Rows, each with roughly how far along a hidden order it lies (0 to 9):
14.9, -5.3, -15.9, 35.0, 32.6, 3.1, -3.7, 49.3, 4.2, -9.8, -8.3, 14.6, 5.9, 33.7, -18.3, 14.1, 8.7, 34.4, -20.1
0
-6.9, -14.1, -16.3, 8.0, 6.3, -54.8, -6.8, 34.0, 1.6, 7.7, -10.3, -20.7, -10.4, 17.2, 5.3, 8.3, 8.2, -49.2, -59.4
2
-6.6, -45.7, -0.4, 18.4, 25.1, 23.2, 0.4, -73.5, -3.4, 0.6, -7.7, 21.6, 1.8, 10.7, 1.6, -1.4, -5.4, 44.0, 30.4
5
-4.2, -33.5, 2.2, 15.8, 25.2, 7.2, 5.8, -61.3, 0.0, 5.7, 0.1, -7.1, -1.9, -1.2, -6.3, -3.2, -3.5, 2.3, 30.3
5
-4.6, -4.8, -7.1, -12.2, -30.4, -37.4, -10.9, 24.0, -3.3, 0.1, -16.3, 7.2, -11.0, 14.8, 8.9, 1.8, 4.0, -32.0, -26.8
2
1.7, -33.8, -4.0, -2.9, 9.0, -14.5, -8.1, -8.0, -1.1, 1.9, -8.1, 4.4, -4.6, 12.1, -2.5, 1.9, 1.5, -9.7, -0.1
8
0.9, -26.3, -2.0, -1.8, -6.3, 16.5, -10.5, -7.6, -2.4, -4.0, -11.5, 28.5, -0.9, 15.5, 0.9, 2.0, -1.1, 15.3, 13.9
7
-1.7, -25.4, 5.2, 2.9, 18.6, -14.5, 3.5, -58.5, -1.9, 8.9, 0.3, -2.2, -1.9, -3.5, -4.0, -6.6, -0.4, -21.7, 16.9
4
-14.3, -40.4, -5.3, -0.1, 2.9, -29.3, -0.2, -72.2, -3.9, 9.1, -11.3, 7.0, -6.7, 5.7, 8.4, -4.9, -1.8, -20.9, 1.9
3
11.7, -13.8, -18.0, 16.2, 14.7, -3.3, -8.4, 51.9, 0.7, -5.9, -17.1, 1.0, -3.0, 29.6, -9.3, 13.6, 11.1, -7.6, -55.3
1
-12.3, -35.2, -10.5, 13.4, 19.5, 8.4, 0.4, -6.6, -0.7, 0.4, -12.9, 18.5, -2.1, 15.2, 7.9, 5.2, -6.4, 31.0, -23.9
8
-11.9, -83.7, -24.8, 39.9, 37.6, 40.7, -7.8, 35.0, -1.0, -5.0, -37.0, 53.7, -2.6, 61.3, 6.6, 16.1, 0.1, 57.0, -29.5
0
-8.5, -59.9, 2.4, 10.9, 11.9, 14.4, -1.9, -82.9, -4.3, 1.8, -7.5, 24.5, -0.2, 9.0, 4.0, -4.8, -5.7, 24.3, 53.4
4
7.1, -36.4, -4.0, 1.0, 8.7, 3.5, -9.8, 1.0, -1.0, -1.6, -12.7, 6.1, -1.6, 14.6, -3.9, 3.0, 5.5, 0.9, 5.7
7
-7.1, -36.2, -12.5, 21.9, 22.1, -9.6, -5.2, -27.4, 0.8, 7.1, -8.6, 2.1, -8.5, 12.3, -1.8, 3.5, 1.6, -15.1, -19.7
9
19.5, 11.5, 2.7, -1.7, 6.9, 1.2, -3.6, 3.1, 0.2, -2.5, 9.4, -19.3, 2.9, -3.5, -17.0, 0.3, 10.5, -21.6, 12.5
6
-6.4, -43.0, -7.1, 3.4, 1.2, 3.0, -14.2, -30.9, -4.5, -1.5, -20.4, 35.2, -3.8, 25.5, 6.1, 1.9, -4.2, 6.8, 8.3
8
7.0, -26.8, -10.6, 14.5, 21.1, -16.2, -9.8, -12.4, -1.0, 2.0, -7.7, -3.2, -3.3, 10.3, -13.3, 3.6, 9.7, -26.3, -10.4
8
5.1, -4.8, -16.2, 10.6, 14.3, -19.6, -10.1, 71.9, 2.9, 0.6, -13.6, -8.7, -5.0, 22.9, -6.3, 11.5, 14.9, -19.7, -56.0
1
4.5, -57.0, -1.4, 21.1, 33.4, 18.8, -5.4, -63.4, -2.3, -0.2, -10.5, 29.2, 0.7, 14.7, -7.6, 0.7, 1.7, 22.0, 38.4
6
3.6, -32.0, 0.1, 15.1, 7.6, 21.1, -3.3, -21.1, -2.0, -2.1, -7.0, 16.1, -0.6, 11.9, -4.7, 1.3, -1.7, 16.8, 9.5
6
-0.9, -30.2, -3.5, -13.3, -26.5, -42.6, -17.8, -26.5, -6.4, 3.5, -20.1, 19.0, -8.5, 12.3, 2.0, 0.4, 1.7, -36.7, -9.7
2
-6.4, -44.6, 1.2, -6.9, -10.0, 42.3, -11.0, -26.6, -4.6, -8.4, -24.0, 56.2, 1.1, 29.2, 8.9, 0.3, -6.6, 56.5, 36.6
6
-4.7, 5.1, -8.0, -10.4, -18.4, -48.2, -12.4, 16.0, -1.1, 3.6, -12.4, -4.5, -11.3, 11.1, 3.6, 2.4, 4.6, -53.7, -40.8
2
-4.4, -23.5, 0.7, 11.0, 10.5, -19.8, 3.3, -71.5, -1.8, 10.3, 3.5, -9.6, -4.8, -8.9, -4.6, -5.2, 0.2, -31.9, 15.3
4
-7.1, -21.3, -5.8, -0.3, -8.5, -52.1, -6.9, -21.1, -2.8, 8.7, -11.2, -4.8, -9.3, 3.2, 0.6, -2.5, 3.1, -49.7, -29.4
2
15.5, 16.9, -22.0, 25.6, 20.6, -62.6, -2.7, 83.8, 5.0, 8.8, 3.2, -54.0, -10.7, 5.5, -21.7, 12.3, 19.5, -90.3, -85.7
1
-15.2, -49.8, -0.6, 13.7, 11.9, 7.8, 2.6, -73.3, -3.4, 5.4, -8.0, 18.9, -1.3, 3.1, 1.8, -5.1, -5.9, 21.0, 35.4
4
-14.5, -35.7, -9.7, 4.0, -2.5, -40.3, -1.2, -33.8, -1.2, 9.5, -10.3, 3.1, -11.6, 6.5, 8.3, -2.9, 0.5, -36.6, -26.8
3
-7.6, -38.8, -2.6, 1.0, 10.6, -34.7, 2.1, -58.4, -1.0, 9.3, -0.5, -9.0, -6.0, -4.0, 1.7, -4.9, 2.0, -31.5, -1.9
3
9.9, -29.0, -15.5, 16.3, 13.3, 20.4, -12.6, 70.7, 0.0, -8.8, -21.1, 19.7, -4.3, 60.4, -4.1, 14.4, 9.7, 20.5, -34.6
0
0.1, -62.5, -1.5, 17.5, 27.9, 24.7, -4.4, -64.9, -2.9, 1.7, -10.3, 24.9, -0.9, 18.8, -8.2, -0.7, -3.1, 27.3, 32.3
5
0.6, -27.0, -19.3, 8.3, -5.2, -12.8, -15.2, 59.9, 1.4, -1.7, -22.9, 18.3, -8.3, 30.3, 1.0, 9.5, 6.6, -1.4, -50.3
1
-10.5, -34.4, -4.5, 4.4, 15.3, -38.1, 0.7, -34.6, -2.4, 10.3, -6.8, -2.0, -6.1, -0.3, 0.7, -7.3, -0.3, -30.1, 5.7
3
-9.3, -42.9, -8.3, 11.6, 6.6, 25.8, -8.0, -8.7, -3.8, -3.2, -17.3, 38.7, -3.4, 27.0, 6.6, 2.4, -3.0, 34.9, 13.4
7
-17.7, -42.0, -4.8, 0.1, 1.7, -33.3, -4.2, -57.8, -5.5, 9.0, -16.5, 12.1, -9.9, 9.3, 7.0, -3.3, -3.1, -21.6, -3.1
3
-10.9, -25.9, -13.4, 22.2, 8.4, 1.0, -1.2, -9.4, 0.7, 2.9, -12.5, 6.6, -5.4, 14.7, 2.6, 2.2, -2.1, 2.3, -23.0
8
-11.4, -34.8, 0.1, 6.8, 3.3, -12.9, 0.1, -79.9, -4.7, 7.3, -9.8, 13.8, -6.6, -1.5, -2.1, -7.7, -5.3, -9.0, 23.4
4
-14.8, -67.1, -4.1, 23.1, 19.6, 34.7, -1.9, -62.6, -4.4, 1.4, -18.4, 38.5, 1.2, 24.7, 5.1, -1.6, -6.6, 58.0, 39.0
5
-4.4, -66.2, -31.7, 54.2, 59.9, 38.1, -3.1, 35.9, 4.1, -5.3, -22.9, 27.4, -0.3, 47.8, -5.1, 18.9, 7.2, 48.4, -45.7
0
3.3, -20.8, -5.1, 11.9, 21.1, -19.1, -3.6, -22.3, 0.2, 5.9, -5.5, -14.3, -5.8, 5.2, -8.1, 0.5, 4.5, -26.2, -12.2
9
-7.3, -44.6, 0.2, 1.5, -7.6, 40.1, -7.6, -26.4, -5.2, -7.9, -20.2, 54.3, -0.9, 24.5, 9.0, 0.6, -8.8, 56.5, 31.9
7
2.7, -27.7, -9.3, 19.8, 18.0, 12.3, -6.1, -14.5, -0.3, -0.6, -9.6, 8.1, -1.7, 12.6, -4.2, 3.3, 1.1, 4.2, -6.0
7
-7.6, -48.9, -4.1, 23.6, 35.6, 8.9, 8.4, -66.4, -1.0, 6.0, -3.5, 7.9, -0.8, 5.0, -4.5, -0.9, -2.6, 20.0, 20.5
5
-1.6, -29.3, -5.8, 25.7, 24.2, 19.6, 4.1, -20.0, 0.2, 0.6, -6.2, 5.4, 1.2, 8.3, -5.8, 0.4, 0.9, 20.4, 5.8
6
3.2, -44.6, 0.7, -7.0, -5.0, 3.8, -13.8, -16.9, -3.4, -1.4, -14.4, 29.3, -6.3, 15.9, -0.3, 0.1, -0.2, -2.7, 20.1
9
4.0, -18.5, -10.8, 18.9, 26.6, -29.1, 4.7, -11.6, 2.5, 8.8, 2.6, -25.8, -4.6, 2.2, -13.4, 4.3, 10.8, -41.6, -31.7
9
-8.2, -23.6, -19.9, 16.7, 10.7, -35.1, -8.4, 28.1, 0.8, 6.8, -15.7, -9.7, -10.0, 22.1, 4.2, 8.4, 8.0, -32.3, -68.1
1
1.5, -45.3, -2.7, 19.0, 24.7, -6.1, 3.3, -87.1, -1.9, 8.3, 2.7, -0.5, 2.0, -1.7, -14.2, -5.8, 1.2, -15.7, 28.4
4
